Below is a small trained network, with its code and all its weights. Each question gives an input and a class and asks what happens when units are switched off, that is, made to give their printed mean instead of their output.

import numpy as np


def w(rows, s, z=0):
    codes = np.array(rows[::2]) - 128.0
    scale = np.full(codes.shape[1], s)
    scale[-1] = z or s
    return codes * scale


def f(y):
    return np.maximum(y, 0)


def log_softmax(a):
    a = a - a.max(-1, keepdims=True)
    return a - np.log(np.exp(a).sum(-1, keepdims=True))


def net(x, mask):
    res = np.array(x, float).reshape(1, 5) / 4 @ E
    y = f(res @ A[0][:, :-1].T + A[0][:, -1])
    res = res + np.where(mask, y, B[0][:, -1]) @ B[0][:, :-1]
    return log_softmax(res[-1] @ U[:, :-1].T + U[:, -1])


A, B = {}, {}
E = w([
[129,129,128,129,128],'x0',
[12,97,162,249,85],'x1',
[95,213,19,206,192],'x2',
[112,122,30,74,44],'x3',
[56,255,179,63,131],'x4',
],0.01)
A[0] = w([
[88,191,150,104,130,63],'N1',
[100,180,147,117,127,45],'N2',
[142,185,60,171,165,8],'N3',
[189,162,127,75,169,137],'N4',
[133,153,83,144,37,82],'N5',
[194,139,100,49,185,119],'N6',
[60,91,164,154,113,98],'N7',
[175,131,171,199,228,173],'N8',
[118,128,175,137,207,119],'N9',
[71,152,147,161,87,119],'N10',
[138,152,85,143,113,113],'N11',
[114,119,68,105,59,73],'N12',
[70,200,151,74,125,19],'N13',
[119,138,73,109,84,38],'N14',
[178,77,77,189,126,191],'N15',
[91,160,76,141,190,99],'N16',
[135,90,190,42,2,215],'N17',
[117,168,67,149,127,81],'N18',
],0.012,0.0015)
B[0] = w([
[119,70,112,31,123,184],'N1',
[150,115,97,48,47,170],'N2',
[146,65,195,126,251,194],'N3',
[55,137,33,237,150,200],'N4',
[99,219,169,164,58,176],'N5',
[73,124,51,203,112,217],'N6',
[91,128,73,213,143,190],'N7',
[187,203,171,102,12,207],'N8',
[194,214,137,151,39,178],'N9',
[28,87,95,174,112,184],'N10',
[206,130,187,103,143,159],'N11',
[186,230,201,138,22,185],'N12',
[112,65,97,26,113,201],'N13',
[182,213,195,155,86,170],'N14',
[123,2,108,10,49,202],'N15',
[139,100,179,95,198,187],'N16',
[145,93,222,192,213,252],'N17',
[102,123,198,162,221,178],'N18',
],0.007,0.015)
U = w([
[136,110,226,147,235,142],'0',
[157,246,169,137,51,138],'1',
[101,54,89,29,82,245],'2',
[44,140,43,228,136,7],'3',
],0.011,0.00015)

Each question gives the input, the list of numbers given to net, and the class t.
The units are the neurons (one row each of A and B). Each row of codes is followed by its name. A weight is (code - 128) times the scale printed after its matrix; where a second scale follows, it is the last column's (A, B and U).
mask holds one flag per neuron, in row order. A switched-off neuron (its flag False) gives its mean, the last column of its row in B, instead of its output. The means were averaged over made-up inputs and are rounded, as every weight is.
A unit's drop is (log p(t) with every unit on - log p(t) with that unit switched off) / (log p(t) with every unit on - log p(t) with every unit switched off).
most important unit: the unit with the biggest drop
top k neurons: the k neurons with the biggest drops, biggest first
drop of u: that unit's drop, to one decimal
input [-6,3,-4,-8,-7], class 1: most important unit -> N8
input [-4,-2,8,6,-8], class 0: top 2 neurons -> [N3 N18]
input [1,6,2,-6,4], class 1: top 2 neurons -> [N8 N9]
input [7,-7,-7,-6,-8], class 2: top 2 neurons -> [N15 N3]
input [2,-7,-8,8,-3], class 0: top 2 neurons -> [N17 N8]
input [-6,7,-3,-4,-5], class 3: top 3 neurons -> [N7 N13 N1]
input [8,-6,8,2,-6], class 0: top 2 neurons -> [N3 N18]
input [2,-5,-2,-1,6], class 2: top 2 neurons -> [N13 N1]
input [-5,-2,-4,3,4], class 0: top 2 neurons -> [N17 N15]
input [-4,-3,-7,-2,8], class 2: top 3 neurons -> [N13 N1 N2]
input [-5,3,4,6,3], class 1: top 3 neurons -> [N17 N12 N5]
input [3,8,-5,7,1], class 3: top 4 neurons -> [N7 N10 N8 N9]
input [0,-2,0,7,-7], class 1: top 4 neurons -> [N12 N14 N5 N13]
input [7,-7,7,3,3], class 0: top neuron -> [N3]
input [-2,7,-5,-3,-8], class 2: drop of N6 -> 0.1
input [0,0,3,-2,-7], class 2: drop of N15 -> 0.4
input [-3,-5,1,8,-5], class 1: drop of N12 -> 0.2
